Below are the code and all the weights of a small trained network. Each question names an input and a target symbol and asks about switching units off, where a switched-off unit gives its printed mean instead of its output.

import numpy as np


def w(rows, s, z=0):
    codes = np.array(rows[::2]) - 128.0
    scale = np.full(codes.shape[1], s)
    scale[-1] = z or s
    return codes * scale


def f(y):
    return np.maximum(y, 0)


def softmax(a):
    e = np.exp(a - a.max(-1, keepdims=True))
    return e / e.sum(-1, keepdims=True)


def log_softmax(a):
    a = a - a.max(-1, keepdims=True)
    return a - np.log(np.exp(a).sum(-1, keepdims=True))


def net(x, mask):
    ids = ['αηθσψω'.index(c) for c in x.split()]
    T = len(ids)
    res = E[ids] + P[:T]
    r = res
    for j in range(2):
        rows = slice(3 * j, 3 * j + 3)
        q, k, v = (r @ M[0][rows].T for M in (Q, K, V))
        z = softmax(np.where(np.tri(T) > 0, q @ k.T / 3**0.5, -1e9)) @ v
        o = O[0][rows]
        res = res + np.where(mask[j], z, o[:, -1]) @ o[:, :-1]
    y = f(res @ A[0][:, :-1].T + A[0][:, -1])
    res = res + np.where(mask[2:14], y, B[0][:, -1]) @ B[0][:, :-1]
    return log_softmax(res[-1] @ U[:, :-1].T + U[:, -1])


Q, K, V, O, A, B = {}, {}, {}, {}, {}, {}
E = w([
[66,46,166],'α',
[133,249,185],'η',
[92,142,55],'θ',
[108,167,121],'σ',
[80,76,113],'ψ',
[177,90,237],'ω',
],0.02)
P = w([
[62,113,171],'0',
[55,136,180],'1',
[57,146,175],'2',
[49,156,185],'3',
[52,150,184],'4',
[52,160,191],'5',
[35,168,197],'6',
[37,179,210],'7',
[17,178,206],'8',
[4,186,201],'9',
],0.0033)
Q[0] = w([
[122,237,143],'h0',
[121,190,73],'h0',
[186,56,122],'h0',
[9,174,131],'h1',
[103,166,113],'h1',
[125,73,147],'h1',
],0.014)
K[0] = w([
[148,181,136],'h0',
[49,251,95],'h0',
[157,48,140],'h0',
[177,133,175],'h1',
[180,178,124],'h1',
[141,156,158],'h1',
],0.015)
V[0] = w([
[117,49,114],'h0',
[100,26,166],'h0',
[131,166,179],'h0',
[245,172,254],'h1',
[120,179,185],'h1',
[24,163,50],'h1',
],0.011)
O[0] = w([
[97,156,44,143],'h0',
[82,130,168,235],'h0',
[231,149,171,176],'h0',
[179,63,188,227],'h1',
[124,91,3,253],'h1',
[149,177,59,131],'h1',
],0.0077,0.0053)
A[0] = w([
[100,88,92,109],'n0',
[93,190,149,254],'n1',
[141,114,166,110],'n2',
[159,160,103,96],'n3',
[75,124,45,106],'n4',
[7,99,88,113],'n5',
[121,133,146,104],'n6',
[140,178,150,153],'n7',
[197,96,102,241],'n8',
[169,160,72,140],'n9',
[146,211,99,122],'n10',
[106,239,21,158],'n11',
],0.014,0.0072)
B[0] = w([
[161,156,109,174],'n0',
[56,28,116,180],'n1',
[80,121,56,154],'n2',
[144,155,108,138],'n3',
[180,135,125,203],'n4',
[147,178,185,253],'n5',
[135,96,116,132],'n6',
[112,73,92,147],'n7',
[88,128,158,168],'n8',
[248,134,157,146],'n9',
[186,62,151,152],'n10',
[113,162,79,205],'n11',
],0.013,0.021)
U = w([
[85,153,199,198],'α',
[123,115,43,170],'η',
[72,76,126,127],'θ',
[245,178,208,115],'σ',
[195,181,92,2],'ψ',
[88,221,87,135],'ω',
],0.011,0.0066)

Each question gives the input, a string of symbols that net reads in full, and the target symbol t.
The units are the heads (3 rows each of Q, K, V and O) and the neurons (one row each of A and B). Each row of codes is followed by its name. A weight is (code - 128) times the scale printed after its matrix; where a second scale follows, it is the last column's (O, A, B and U).
mask holds one flag per unit, heads first, then neurons. A switched-off unit (its flag False) gives its mean, the last column of its rows in O or B, instead of its output. The means were averaged over made-up inputs and are rounded, as every weight is.
A unit's drop is (log p(t) with every unit on - log p(t) with that unit switched off) / (log p(t) with every unit on - log p(t) with every unit switched off).
The circuit of an input: a set's keep is (log p(t) with only the set's units on - log p(t) with every unit switched off) / (log p(t) with every unit on - log p(t) with every unit switched off). Starting from the 12 units with the biggest drops (on a tie, the unit counted first), units are removed one at a time, each time the one whose removal leaves the highest keep (on an exact tie, the one counted first), for as long as the keep stays at least 0.8.
circuit, biggest first: the units of the circuit, biggest drop first
k most important neurons: the k neurons with the biggest drops, biggest first
heads that matter: for each layer, one digit per head in row order, 1 if its drop is at least 0.15 and else 0, layers parted by /
drop of u: that unit's drop, to one decimal
input α ψ σ σ ψ η α, target σ: circuit, biggest first	[n1, n11]
input ψ α η σ ψ θ, target σ: circuit, biggest first	[h0]
input α α ψ ω θ ψ η θ, target α: 2 most important neurons	[n8, n1]
input σ η η ω, target θ: 2 most important neurons	[n5, n2]
input σ ω σ ψ η ψ α ω σ, target θ: heads that matter	01
input σ σ σ ω ψ ω θ α θ, target θ: heads that matter	01
input ψ ψ ψ ψ ψ ψ ψ ψ ψ θ, target ψ: heads that matter	11
input η σ ψ ψ ψ ψ σ α α σ, target σ: heads that matter	11
input η ψ ψ σ σ σ α σ α, target σ: 2 most important neurons	[n5, n1]
input σ ψ θ ω θ, target α: 3 most important neurons	[n1, n11, n4]
input ω ψ σ ψ ψ η, target θ: 4 most important neurons	[n5, n2, n7, n4]
input α ψ ω σ, target θ: drop of n2	0.2
input ω α ψ ψ ψ ψ ψ ψ ψ, target α: drop of h1	0.9
input ω σ σ θ η θ ω ψ α θ, target θ: drop of n5	1.0
